Below are the code and all the weights of a small trained network. Each question names an input and a target symbol and asks about switching units off, where a switched-off unit gives its printed mean instead of its output.

import numpy as np


def w(rows, s, z=0):
    codes = np.array(rows[::2]) - 128.0
    scale = np.full(codes.shape[1], s)
    scale[-1] = z or s
    return codes * scale


def f(y):
    return np.maximum(y, 0)


def softmax(a):
    e = np.exp(a - a.max(-1, keepdims=True))
    return e / e.sum(-1, keepdims=True)


def log_softmax(a):
    a = a - a.max(-1, keepdims=True)
    return a - np.log(np.exp(a).sum(-1, keepdims=True))


def net(x, mask):
    ids = ['ΘΛζμτψ'.index(c) for c in x.split()]
    T = len(ids)
    res = E[ids] + P[:T]
    r = res
    for j in range(3):
        rows = slice(3 * j, 3 * j + 3)
        q, k, v = (r @ M[0][rows].T for M in (Q, K, V))
        z = softmax(np.where(np.tri(T) > 0, q @ k.T / 3**0.5, -1e9)) @ v
        o = O[0][rows]
        res = res + np.where(mask[j], z, o[:, -1]) @ o[:, :-1]
    y = f(res @ A[0][:, :-1].T + A[0][:, -1])
    res = res + np.where(mask[3:7], y, B[0][:, -1]) @ B[0][:, :-1]
    return log_softmax(res[-1] @ U[:, :-1].T + U[:, -1])


Q, K, V, O, A, B = {}, {}, {}, {}, {}, {}
E = w([
[18,124,123,51,52,78],'Θ',
[214,107,206,143,147,80],'Λ',
[47,2,176,130,150,162],'ζ',
[130,135,250,76,93,122],'μ',
[186,205,101,156,156,157],'τ',
[145,206,164,120,129,185],'ψ',
],0.016)
P = w([
[124,139,140,151,46,104],'0',
[123,86,160,104,155,215],'1',
[200,102,76,40,18,175],'2',
[134,151,119,140,29,120],'3',
[113,143,118,84,227,139],'4',
[63,185,196,237,85,43],'5',
[124,163,124,140,9,114],'6',
[113,154,104,74,243,132],'7',
[235,132,69,73,18,158],'8',
],0.015)
Q[0] = w([
[190,41,130,34,125,151],'H0',
[173,137,54,70,67,226],'H0',
[119,116,84,120,99,107],'H0',
[223,149,186,72,78,137],'H1',
[138,147,58,101,175,166],'H1',
[251,167,65,179,122,144],'H1',
[85,80,120,218,212,175],'H2',
[63,114,95,22,144,225],'H2',
[221,45,85,71,103,157],'H2',
],0.012)
K[0] = w([
[99,132,176,156,152,63],'H0',
[96,170,144,204,90,130],'H0',
[78,124,96,136,116,134],'H0',
[176,201,166,109,94,132],'H1',
[138,126,134,122,150,177],'H1',
[174,159,138,121,163,122],'H1',
[141,71,91,80,222,134],'H2',
[51,154,160,104,144,140],'H2',
[104,127,173,255,146,51],'H2',
],0.017)
V[0] = w([
[160,124,255,158,188,234],'H0',
[92,75,183,181,159,97],'H0',
[148,11,195,65,108,58],'H0',
[77,74,156,197,145,160],'H1',
[128,86,152,180,10,74],'H1',
[202,153,177,159,93,174],'H1',
[161,108,60,163,109,66],'H2',
[181,107,225,153,40,34],'H2',
[198,70,98,205,219,102],'H2',
],0.0091)
O[0] = w([
[176,194,170,89,150,151,183],'H0',
[102,129,217,215,165,194,155],'H0',
[2,172,234,145,103,152,210],'H0',
[216,148,135,79,123,111,118],'H1',
[157,181,26,150,162,163,214],'H1',
[95,223,47,180,158,53,189],'H1',
[154,106,102,201,59,17,109],'H2',
[65,99,103,36,94,30,247],'H2',
[194,107,205,101,75,86,100],'H2',
],0.0094,0.014)
A[0] = w([
[149,92,94,197,4,73,225],'N0',
[149,216,102,127,99,173,153],'N1',
[193,58,108,62,104,175,3],'N2',
[194,120,135,186,160,189,7],'N3',
],0.011,0.0053)
B[0] = w([
[149,42,195,176,144,96,253],'N0',
[211,83,179,187,96,103,213],'N1',
[128,118,123,156,45,177,144],'N2',
[54,82,76,2,221,64,162],'N3',
],0.0096,0.013)
U = w([
[89,106,159,162,179,91,41],'Θ',
[115,116,251,105,100,33,2],'Λ',
[149,138,253,185,120,180,238],'ζ',
[95,223,141,49,212,55,130],'μ',
[179,80,208,154,138,105,105],'τ',
[177,168,139,105,127,98,173],'ψ',
],0.0066,0.0078)

Each question gives the input, a string of symbols that net reads in full, and the target symbol t.
The units are the heads (3 rows each of Q, K, V and O) and the neurons (one row each of A and B). Each row of codes is followed by its name. A weight is (code - 128) times the scale printed after its matrix; where a second scale follows, it is the last column's (O, A, B and U).
mask holds one flag per unit, heads first, then neurons. A switched-off unit (its flag False) gives its mean, the last column of its rows in O or B, instead of its output. The means were averaged over made-up inputs and are rounded, as every weight is.
A unit's drop is (log p(t) with every unit on - log p(t) with that unit switched off) / (log p(t) with every unit on - log p(t) with every unit switched off).
The circuit of an input: a set's keep is (log p(t) with only the set's units on - log p(t) with every unit switched off) / (log p(t) with every unit on - log p(t) with every unit switched off). Starting from all 7 units, units are removed one at a time, each time the one whose removal leaves the highest keep (on an exact tie, the one counted first), for as long as the keep stays at least 0.8.
circuit, biggest first: the units of the circuit, biggest drop first
unit that matters most: the unit with the biggest drop
top k neurons: the k neurons with the biggest drops, biggest first
which heads matter: for each layer, one digit per head in row order, 1 if its drop is at least 0.15 and else 0, layers parted by /
drop when u is switched off: that unit's drop, to one decimal
input Θ Λ τ, target Θ: unit that matters most : H0
input τ Λ ζ, target τ: which heads matter : 101
input τ ζ Θ ζ Λ Θ Λ ζ ψ, target Θ: which heads matter : 111
input Λ Λ ψ, target Λ: circuit, biggest first : H2, H1
input Λ Λ ζ Λ ζ, target μ: top 3 neurons : N3, N0, N1
input ζ Θ μ Θ τ, target ζ: which heads matter : 011
input τ Λ τ Λ Λ Θ, target τ: circuit, biggest first : H0, N0, H2
input Λ Λ μ Λ Λ ζ, target μ: circuit, biggest first : H2, N0
input ψ τ μ, target ψ: top 2 neurons : N0, N1
input τ μ ψ ζ ζ ζ μ Λ μ, target ζ: which heads matter : 100
input Λ μ Λ, target Λ: which heads matter : 001
input Λ ψ ψ Λ μ Λ μ Θ, target ζ: which heads matter : 011
input Λ Λ ψ Λ ζ ζ, target ψ: which heads matter : 110
input Θ Λ μ τ ζ τ, target μ: circuit, biggest first : H2
input τ τ Λ τ Θ ζ Λ ζ Θ, target ζ: which heads matter : 100
input Θ μ ζ, target Θ: circuit, biggest first : H2, H0
input ζ Λ Λ Λ τ ψ Λ Λ Θ, target ψ: which heads matter : 101
input ψ Λ ζ, target ψ: top 2 neurons : N0, N2
input ζ ψ τ μ Λ μ, target τ: top 2 neurons : N0, N1
input Λ Λ Λ Λ τ Θ Θ ζ, target ζ: unit that matters most : H1
input Λ Λ Θ τ Λ ψ ζ ζ μ, target ψ: top 2 neurons : N1, N0
input τ Θ τ ψ ζ Λ, target τ: drop when H0 is switched off : 0.7
input μ Θ Λ, target μ: drop when H2 is switched off : 0.7
